Below is a small trained network, with its code and all its weights. Each question gives an input and a class and asks what happens when units are switched off, that is, made to give their printed mean instead of their output.

import numpy as np


def w(rows, s, z=0):
    codes = np.array(rows[::2]) - 128.0
    scale = np.full(codes.shape[1], s)
    scale[-1] = z or s
    return codes * scale


def norm(h):
    return h / np.sqrt((h * h).mean(-1, keepdims=True) + 1e-5)


def f(y):
    return y / 2 * (1 + np.tanh(0.7978845608 * (y + 0.044715 * y**3)))


def log_softmax(a):
    a = a - a.max(-1, keepdims=True)
    return a - np.log(np.exp(a).sum(-1, keepdims=True))


def net(x, mask):
    res = np.array(x, float).reshape(1, 8) / 4 @ E
    u = 0
    for l in range(4):
        y = f(norm(res) @ A[l][:, :-1].T + A[l][:, -1])
        res = res + np.where(mask[u : u + 8], y, B[l][:, -1]) @ B[l][:, :-1]
        u += 8
    return log_softmax(norm(res)[-1] @ U[:, :-1].T + U[:, -1])


A, B = {}, {}
E = w([
[126,135,142],'x0',
[125,161,148],'x1',
[124,141,141],'x2',
[139,97,88],'x3',
[120,161,166],'x4',
[122,138,148],'x5',
[179,158,68],'x6',
[250,45,183],'x7',
],0.011)
A[0] = w([
[114,175,162,2],'L0N1',
[59,171,22,166],'L0N2',
[215,142,93,109],'L0N3',
[2,84,141,113],'L0N4',
[150,73,141,63],'L0N5',
[91,136,223,37],'L0N6',
[82,139,217,45],'L0N7',
[156,35,239,77],'L0N8',
],0.0057,0.0076)
B[0] = w([
[42,110,176,82],'L0N1',
[253,121,139,254],'L0N2',
[105,198,14,139],'L0N3',
[247,148,177,169],'L0N4',
[97,72,98,96],'L0N5',
[84,118,208,96],'L0N6',
[53,92,203,99],'L0N7',
[135,81,75,165],'L0N8',
],0.006,0.0032)
A[1] = w([
[72,157,182,35],'L1N1',
[5,122,90,166],'L1N2',
[47,171,63,90],'L1N3',
[191,105,180,24],'L1N4',
[88,101,173,86],'L1N5',
[94,140,120,108],'L1N6',
[171,151,154,76],'L1N7',
[116,187,122,5],'L1N8',
],0.021,0.0021)
B[1] = w([
[133,210,160,209],'L1N1',
[255,140,225,220],'L1N2',
[203,8,217,253],'L1N3',
[185,82,167,242],'L1N4',
[90,213,46,172],'L1N5',
[239,172,131,146],'L1N6',
[94,73,65,169],'L1N7',
[217,124,112,192],'L1N8',
],0.01,0.0067)
A[2] = w([
[107,110,137,2],'L2N1',
[134,168,155,77],'L2N2',
[135,121,80,43],'L2N3',
[95,70,190,37],'L2N4',
[182,144,111,172],'L2N5',
[57,209,132,69],'L2N6',
[161,92,100,100],'L2N7',
[2,235,184,136],'L2N8',
],0.014,0.0034)
B[2] = w([
[210,175,118,98],'L2N1',
[175,90,46,142],'L2N2',
[129,49,219,127],'L2N3',
[181,121,70,151],'L2N4',
[61,15,151,254],'L2N5',
[147,206,105,155],'L2N6',
[51,93,166,223],'L2N7',
[162,254,88,202],'L2N8',
],0.0099,0.005)
A[3] = w([
[180,132,119,162],'L3N1',
[77,165,64,102],'L3N2',
[185,6,94,209],'L3N3',
[113,111,57,23],'L3N4',
[57,131,145,15],'L3N5',
[85,154,16,192],'L3N6',
[77,152,189,2],'L3N7',
[136,117,153,96],'L3N8',
],0.013,0.0073)
B[3] = w([
[101,197,113,152],'L3N1',
[141,203,131,126],'L3N2',
[49,241,147,251],'L3N3',
[212,172,163,122],'L3N4',
[171,94,113,122],'L3N5',
[164,254,104,133],'L3N6',
[190,152,116,122],'L3N7',
[144,149,164,131],'L3N8',
],0.0083,0.019)
U = w([
[217,2,210,201],'0',
[106,188,98,58],'1',
[124,162,111,9],'2',
],0.009,0.0013)

Each question gives the input, the list of numbers given to net, and the class t.
The units are the neurons (one row each of A and B). Each row of codes is followed by its name. A weight is (code - 128) times the scale printed after its matrix; where a second scale follows, it is the last column's (A, B and U).
mask holds one flag per neuron, layer by layer. A switched-off neuron (its flag False) gives its mean, the last column of its row in B, instead of its output. The means were averaged over made-up inputs and are rounded, as every weight is.
A unit's drop is (log p(t) with every unit on - log p(t) with that unit switched off) / (log p(t) with every unit on - log p(t) with every unit switched off).
The circuit of an input: a set's keep is (log p(t) with only the set's units on - log p(t) with every unit switched off) / (log p(t) with every unit on - log p(t) with every unit switched off). Starting from the 12 units with the biggest drops (on a tie, the unit counted first), units are removed one at a time, each time the one whose removal leaves the highest keep (on an exact tie, the one counted first), for as long as the keep stays at least 0.8.
circuit, biggest first: the units of the circuit, biggest drop first
top k neurons: the k neurons with the biggest drops, biggest first
k most important neurons of layer l: the k neurons of layer l with the biggest drops, biggest first
drop of u: that unit's drop, to one decimal
input [-6,-1,0,6,5,-5,-5,3], class 1: circuit, biggest first	L1N3; L1N2
input [-5,-4,-1,-5,-3,3,4,3], class 1: circuit, biggest first	L1N3
input [1,5,-5,-4,3,-4,-8,6], class 1: top 4 neurons	L1N3; L1N5; L1N2; L0N2
input [3,-6,-3,-1,-5,2,-5,4], class 1: top 2 neurons	L1N3; L3N3
input [3,-1,-3,1,-2,8,7,4], class 1: top 2 neurons	L3N3; L1N3
input [6,0,1,2,1,6,-5,4], class 1: 2 most important neurons of layer 2	L2N4; L2N5
input [-2,0,-2,1,-2,-1,-5,4], class 1: circuit, biggest first	L1N3; L1N2
input [6,3,-1,7,2,6,-8,4], class 1: top 2 neurons	L1N5; L1N3
input [3,-3,-3,8,3,6,5,3], class 1: top 2 neurons	L3N3; L1N3
input [6,-2,1,0,2,-1,-7,3], class 1: circuit, biggest first	L1N5; L1N3
input [6,2,-2,5,-6,-2,-5,4], class 2: top 4 neurons	L1N3; L3N3; L1N2; L0N2
input [-8,-7,-6,-1,5,-1,6,4], class 1: top 3 neurons	L3N3; L1N3; L0N3
input [-6,-2,-2,1,-7,4,-4,4], class 2: 2 most important neurons of layer 0	L0N2; L0N4
input [-4,5,4,5,0,8,2,-4], class 0: drop of L3N3	-0.4
input [0,8,7,-3,-4,-6,7,-7], class 0: drop of L1N5	0.1
input [2,0,-3,6,4,3,0,-5], class 0: drop of L1N3	0.6
